Below is a small trained network, with its code and all its weights. Each question gives an input and a class and asks what happens when units are switched off, that is, made to give their printed mean instead of their output.

import numpy as np


def w(rows, s, z=0):
    codes = np.array(rows[::2]) - 128.0
    scale = np.full(codes.shape[1], s)
    scale[-1] = z or s
    return codes * scale


def f(y):
    return y / 2 * (1 + np.tanh(0.7978845608 * (y + 0.044715 * y**3)))


def log_softmax(a):
    a = a - a.max(-1, keepdims=True)
    return a - np.log(np.exp(a).sum(-1, keepdims=True))


def net(x, mask):
    res = np.array(x, float).reshape(1, 8) / 4 @ E
    y = f(res @ A[0][:, :-1].T + A[0][:, -1])
    res = res + np.where(mask, y, B[0][:, -1]) @ B[0][:, :-1]
    return log_softmax(res[-1] @ U[:, :-1].T + U[:, -1])


A, B = {}, {}
E = w([
[167,247,43,66,168,120],'x0',
[54,253,147,152,186,218],'x1',
[83,100,144,58,41,69],'x2',
[7,169,85,86,118,190],'x3',
[124,146,79,94,151,104],'x4',
[34,130,234,167,136,116],'x5',
[211,142,157,126,108,82],'x6',
[62,57,45,137,243,83],'x7',
],0.0079)
A[0] = w([
[137,186,59,108,124,187,106],'neuron 0',
[77,161,147,110,138,172,163],'neuron 1',
[81,50,1,75,200,82,129],'neuron 2',
[47,105,171,126,74,142,135],'neuron 3',
[160,186,100,136,82,79,120],'neuron 4',
[155,212,98,41,99,103,125],'neuron 5',
[138,70,149,131,63,84,85],'neuron 6',
[123,95,145,91,49,140,207],'neuron 7',
[130,140,58,82,180,187,253],'neuron 8',
[108,161,57,129,124,221,76],'neuron 9',
[157,160,148,71,133,97,177],'neuron 10',
[104,108,213,94,154,144,118],'neuron 11',
[118,75,42,76,168,94,100],'neuron 12',
[148,40,162,101,60,131,92],'neuron 13',
[129,179,134,105,92,85,151],'neuron 14',
[187,103,156,184,232,128,172],'neuron 15',
],0.013,0.0036)
B[0] = w([
[175,116,60,129,93,214,195],'neuron 0',
[50,124,100,142,127,165,190],'neuron 1',
[130,78,66,187,141,19,254],'neuron 2',
[6,129,166,94,111,99,191],'neuron 3',
[140,101,117,94,197,111,168],'neuron 4',
[159,132,82,43,254,141,207],'neuron 5',
[209,65,166,107,52,139,189],'neuron 6',
[159,103,118,91,67,151,183],'neuron 7',
[165,154,76,197,86,151,217],'neuron 8',
[142,183,95,179,83,161,194],'neuron 9',
[100,80,126,104,184,149,165],'neuron 10',
[60,132,189,123,126,103,164],'neuron 11',
[102,146,109,173,154,40,205],'neuron 12',
[240,209,134,78,50,88,196],'neuron 13',
[120,100,130,84,165,153,162],'neuron 14',
[140,131,214,180,157,140,205],'neuron 15',
],0.019,0.015)
U = w([
[114,169,99,175,124,194,5],'0',
[129,128,127,95,185,168,122],'1',
[149,116,163,91,82,128,217],'2',
[130,111,120,194,144,79,202],'3',
[157,130,248,212,178,154,90],'4',
[42,133,140,102,98,147,72],'5',
],0.012,0.0014)

Each question gives the input, the list of numbers given to net, and the class t.
The units are the neurons (one row each of A and B). Each row of codes is followed by its name. A weight is (code - 128) times the scale printed after its matrix; where a second scale follows, it is the last column's (A, B and U).
mask holds one flag per neuron, in row order. A switched-off neuron (its flag False) gives its mean, the last column of its row in B, instead of its output. The means were averaged over made-up inputs and are rounded, as every weight is.
A unit's drop is (log p(t) with every unit on - log p(t) with that unit switched off) / (log p(t) with every unit on - log p(t) with every unit switched off).
The circuit of an input: a set's keep is (log p(t) with only the set's units on - log p(t) with every unit switched off) / (log p(t) with every unit on - log p(t) with every unit switched off). Starting from the 12 units with the biggest drops (on a tie, the unit counted first), units are removed one at a time, each time the one whose removal leaves the highest keep (on an exact tie, the one counted first), for as long as the keep stays at least 0.8.
circuit, biggest first: the units of the circuit, biggest drop first
k most important neurons: the k neurons with the biggest drops, biggest first
drop when u is switched off: that unit's drop, to one decimal
input [2,-1,8,6,-5,-1,-3,2], class 5: 3 most important neurons : (neuron 3; neuron 7; neuron 15)
input [0,1,-3,-7,-1,-3,3,5], class 4: circuit, biggest first : (neuron 15)
input [5,-6,-8,3,4,-1,-3,-2], class 0: 4 most important neurons : (neuron 0; neuron 8; neuron 9; neuron 6)
input [-4,2,1,0,1,8,6,-5], class 5: 2 most important neurons : (neuron 3; neuron 11)
input [6,8,5,2,3,8,3,-2], class 5: 2 most important neurons : (neuron 1; neuron 3)
input [0,2,-6,-3,6,-3,-2,-8], class 0: 2 most important neurons : (neuron 0; neuron 9)
input [-3,-3,-4,4,-4,-4,7,1], class 2: 2 most important neurons : (neuron 2; neuron 12)
input [6,0,-4,-4,-2,7,7,-5], class 4: 2 most important neurons : (neuron 15; neuron 0)
input [-8,3,7,-1,-7,1,-5,0], class 5: 2 most important neurons : (neuron 3; neuron 11)
input [-4,-8,5,6,2,-4,-1,0], class 2: 3 most important neurons : (neuron 13; neuron 6; neuron 7)
input [-4,7,5,-6,4,-3,3,-7], class 2: 2 most important neurons : (neuron 7; neuron 1)
input [6,-7,4,-6,-1,0,1,-5], class 2: 2 most important neurons : (neuron 6; neuron 13)
input [-4,-1,5,6,0,6,4,-5], class 5: 2 most important neurons : (neuron 3; neuron 11)
input [4,-8,5,3,7,-1,8,-2], class 1: circuit, biggest first : (neuron 5)
input [7,4,-8,-8,5,-7,0,-1], class 0: 3 most important neurons : (neuron 8; neuron 0; neuron 9)
input [3,-4,7,7,4,4,-6,-4], class 5: drop when neuron 3 is switched off : 0.4
input [-2,-2,-4,0,-3,2,-6,-3], class 5: drop when neuron 2 is switched off : 0.1
input [4,3,-7,-7,-5,-7,1,5], class 4: drop when neuron 15 is switched off : 1.7
input [6,-1,7,1,3,0,-3,-1], class 1: drop when neuron 5 is switched off : 0.3
